Here is a tiny trained network, its code and every weight. The questions are about switching its units off for an input and a class, where a switched-off unit gives its printed mean instead of its output.

import numpy as np


def w(rows, s, z=0):
    codes = np.array(rows[::2]) - 128.0
    scale = np.full(codes.shape[1], s)
    scale[-1] = z or s
    return codes * scale


def f(y):
    return y / 2 * (1 + np.tanh(0.7978845608 * (y + 0.044715 * y**3)))


def log_softmax(a):
    a = a - a.max(-1, keepdims=True)
    return a - np.log(np.exp(a).sum(-1, keepdims=True))


def net(x, mask):
    res = np.array(x, float).reshape(1, 7) / 4 @ E
    y = f(res @ A[0][:, :-1].T + A[0][:, -1])
    res = res + np.where(mask, y, B[0][:, -1]) @ B[0][:, :-1]
    return log_softmax(res[-1] @ U[:, :-1].T + U[:, -1])


A, B = {}, {}
E = w([
[123,131,127],'x0',
[171,127,4],'x1',
[129,127,129],'x2',
[128,129,127],'x3',
[130,128,130],'x4',
[180,248,147],'x5',
[11,187,91],'x6',
],0.004)
A[0] = w([
[88,38,114,94],'n1',
[130,129,129,107],'n2',
[174,139,10,92],'n3',
[91,131,231,106],'n4',
[237,70,170,97],'n5',
[162,122,137,58],'n6',
[46,162,100,87],'n7',
[109,119,139,254],'n8',
[101,131,223,82],'n9',
[129,130,139,37],'n10',
[176,242,143,98],'n11',
[40,166,100,96],'n12',
[85,36,113,89],'n13',
],0.012,0.0057)
B[0] = w([
[147,115,222,154],'n1',
[118,125,134,116],'n2',
[49,16,88,169],'n3',
[88,48,75,174],'n4',
[35,246,123,181],'n5',
[67,128,159,103],'n6',
[62,195,148,147],'n7',
[228,158,61,254],'n8',
[62,52,103,151],'n9',
[68,108,164,94],'n10',
[160,87,255,174],'n11',
[64,208,142,157],'n12',
[143,110,231,154],'n13',
],0.036,0.0045)
U = w([
[38,228,134,46],'0',
[65,5,80,31],'1',
[184,98,254,22],'2',
[192,139,93,252],'3',
[182,139,87,207],'4',
[184,136,97,195],'5',
],0.0063,0.0027)

Each question gives the input, the list of numbers given to net, and the class t.
The units are the neurons (one row each of A and B). Each row of codes is followed by its name. A weight is (code - 128) times the scale printed after its matrix; where a second scale follows, it is the last column's (A, B and U).
mask holds one flag per neuron, in row order. A switched-off neuron (its flag False) gives its mean, the last column of its row in B, instead of its output. The means were averaged over made-up inputs and are rounded, as every weight is.
A unit's drop is (log p(t) with every unit on - log p(t) with that unit switched off) / (log p(t) with every unit on - log p(t) with every unit switched off).
The circuit of an input: a set's keep is (log p(t) with only the set's units on - log p(t) with every unit switched off) / (log p(t) with every unit on - log p(t) with every unit switched off). Starting from the 12 units with the biggest drops (on a tie, the unit counted first), units are removed one at a time, each time the one whose removal leaves the highest keep (on an exact tie, the one counted first), for as long as the keep stays at least 0.8.
units of the circuit, in order: the units of the circuit, biggest drop first
most important unit: the unit with the biggest drop
k most important neurons: the k neurons with the biggest drops, biggest first
drop of u: that unit's drop, to one decimal
input [-8,1,6,-2,2,0,8], class 0: most important unit -> n12
input [0,-6,7,1,3,-7,4], class 2: 3 most important neurons -> (n13; n1; n3)
input [-3,-8,-4,-8,8,-6,4], class 1: 2 most important neurons -> (n4; n9)
input [4,-2,-5,-1,-1,-6,-4], class 2: 2 most important neurons -> (n13; n1)
input [0,-7,6,-7,-3,8,6], class 2: 3 most important neurons -> (n11; n3; n5)
input [-6,6,0,-1,-3,3,7], class 0: 3 most important neurons -> (n12; n7; n4)
input [3,-8,8,-7,0,0,-4], class 1: 2 most important neurons -> (n4; n9)
input [-7,-3,2,1,0,-7,-2], class 2: 2 most important neurons -> (n13; n1)
input [-8,0,-1,-6,4,-6,8], class 0: 3 most important neurons -> (n12; n7; n11)
input [6,-8,1,-1,1,-6,6], class 1: 3 most important neurons -> (n4; n9; n5)
input [-4,4,2,3,0,-5,0], class 2: 4 most important neurons -> (n13; n1; n4; n5)
input [0,-1,6,3,4,7,-6], class 2: 2 most important neurons -> (n11; n12)
input [-1,7,-6,0,7,-4,5], class 1: 2 most important neurons -> (n3; n5)
input [-8,0,1,-2,-1,8,1], class 2: units of the circuit, in order -> (n11)
input [-2,2,-5,5,-2,6,-7], class 0: 2 most important neurons -> (n5; n8)
input [7,6,6,2,-5,-8,-5], class 2: drop of n13 -> 0.6
input [2,-2,-2,6,0,8,-3], class 2: drop of n11 -> 1.3
input [-3,-2,2,6,-3,1,-6], class 0: drop of n5 -> 1.4
